Below are the code and all the weights of a small trained network. Each question names an input and a class and asks about switching units off, where a switched-off unit gives its printed mean instead of its output.

import numpy as np


def w(rows, s, z=0):
    codes = np.array(rows[::2]) - 128.0
    scale = np.full(codes.shape[1], s)
    scale[-1] = z or s
    return codes * scale


def f(y):
    return np.maximum(y, 0)


def log_softmax(a):
    a = a - a.max(-1, keepdims=True)
    return a - np.log(np.exp(a).sum(-1, keepdims=True))


def net(x, mask):
    res = np.array(x, float).reshape(1, 4) / 4 @ E
    y = f(res @ A[0][:, :-1].T + A[0][:, -1])
    res = res + np.where(mask, y, B[0][:, -1]) @ B[0][:, :-1]
    return log_softmax(res[-1] @ U[:, :-1].T + U[:, -1])


A, B = {}, {}
E = w([
[76,233,208,73,68,169],'x0',
[185,89,101,31,224,44],'x1',
[25,63,252,109,237,207],'x2',
[220,50,253,120,144,126],'x3',
],0.0058)
A[0] = w([
[153,116,45,112,162,55,106],'neuron 0',
[142,138,129,169,61,160,202],'neuron 1',
[108,50,113,255,153,177,154],'neuron 2',
[131,233,54,177,18,120,121],'neuron 3',
[205,13,189,81,204,102,149],'neuron 4',
[197,20,177,94,206,119,141],'neuron 5',
[8,187,173,113,137,190,212],'neuron 6',
[124,104,72,92,197,67,224],'neuron 7',
[70,155,41,145,168,119,186],'neuron 8',
[171,155,187,88,91,125,204],'neuron 9',
[200,111,4,135,104,34,122],'neuron 10',
[160,154,184,31,95,102,163],'neuron 11',
[9,178,192,106,126,202,225],'neuron 12',
[215,27,199,69,171,97,138],'neuron 13',
[162,183,94,180,41,127,112],'neuron 14',
[66,167,166,101,148,165,73],'neuron 15',
[165,196,42,184,21,87,253],'neuron 16',
[110,50,117,198,147,163,146],'neuron 17',
[88,246,40,132,56,132,168],'neuron 18',
[50,161,161,130,135,165,158],'neuron 19',
],0.0065,0.0024)
B[0] = w([
[203,176,39,51,173,212,190],'neuron 0',
[113,140,202,170,89,135,182],'neuron 1',
[2,177,189,251,132,122,191],'neuron 2',
[169,15,171,125,64,52,228],'neuron 3',
[114,85,61,132,181,69,235],'neuron 4',
[128,56,37,158,192,36,225],'neuron 5',
[178,131,144,68,75,188,222],'neuron 6',
[158,164,10,79,213,170,197],'neuron 7',
[142,81,32,113,207,86,186],'neuron 8',
[71,160,125,187,144,127,179],'neuron 9',
[219,130,112,38,94,185,235],'neuron 10',
[56,210,97,178,207,128,176],'neuron 11',
[176,151,135,79,81,179,232],'neuron 12',
[111,66,28,141,200,70,227],'neuron 13',
[136,33,222,168,37,65,194],'neuron 14',
[185,123,131,61,85,165,169],'neuron 15',
[227,5,196,105,22,78,255],'neuron 16',
[35,153,173,223,133,106,175],'neuron 17',
[189,4,115,98,107,65,229],'neuron 18',
[164,138,141,85,99,165,185],'neuron 19',
],0.0059,0.0073)
U = w([
[199,129,69,2,134,146,152],'0',
[143,42,202,161,38,32,6],'1',
[27,131,69,227,210,28,153],'2',
[74,250,214,155,79,202,191],'3',
],0.0069,0.002)

Each question gives the input, the list of numbers given to net, and the class t.
The units are the neurons (one row each of A and B). Each row of codes is followed by its name. A weight is (code - 128) times the scale printed after its matrix; where a second scale follows, it is the last column's (A, B and U).
mask holds one flag per neuron, in row order. A switched-off neuron (its flag False) gives its mean, the last column of its row in B, instead of its output. The means were averaged over made-up inputs and are rounded, as every weight is.
A unit's drop is (log p(t) with every unit on - log p(t) with that unit switched off) / (log p(t) with every unit on - log p(t) with every unit switched off).
The circuit of an input: a set's keep is (log p(t) with only the set's units on - log p(t) with every unit switched off) / (log p(t) with every unit on - log p(t) with every unit switched off). Starting from the 12 units with the biggest drops (on a tie, the unit counted first), units are removed one at a time, each time the one whose removal leaves the highest keep (on an exact tie, the one counted first), for as long as the keep stays at least 0.8.
circuit, biggest first: the units of the circuit, biggest drop first
k most important neurons: the k neurons with the biggest drops, biggest first
drop of u: that unit's drop, to one decimal
input [-2,1,-7,-4], class 1: circuit, biggest first	[neuron 16]
input [-8,7,3,-3], class 2: circuit, biggest first	[neuron 5; neuron 16]
input [2,-6,4,-5], class 3: 4 most important neurons	[neuron 16; neuron 5; neuron 13; neuron 4]
input [6,-6,1,-5], class 1: 2 most important neurons	[neuron 3; neuron 18]
input [0,2,-6,-8], class 1: 2 most important neurons	[neuron 16; neuron 3]
input [3,4,2,2], class 2: 2 most important neurons	[neuron 10; neuron 16]
input [-2,2,2,-3], class 2: 4 most important neurons	[neuron 10; neuron 16; neuron 12; neuron 6]
input [6,1,-3,8], class 2: drop of neuron 11	0.1
input [8,0,7,-2], class 3: drop of neuron 18	0.1
input [6,5,5,-2], class 3: drop of neuron 6	-0.1
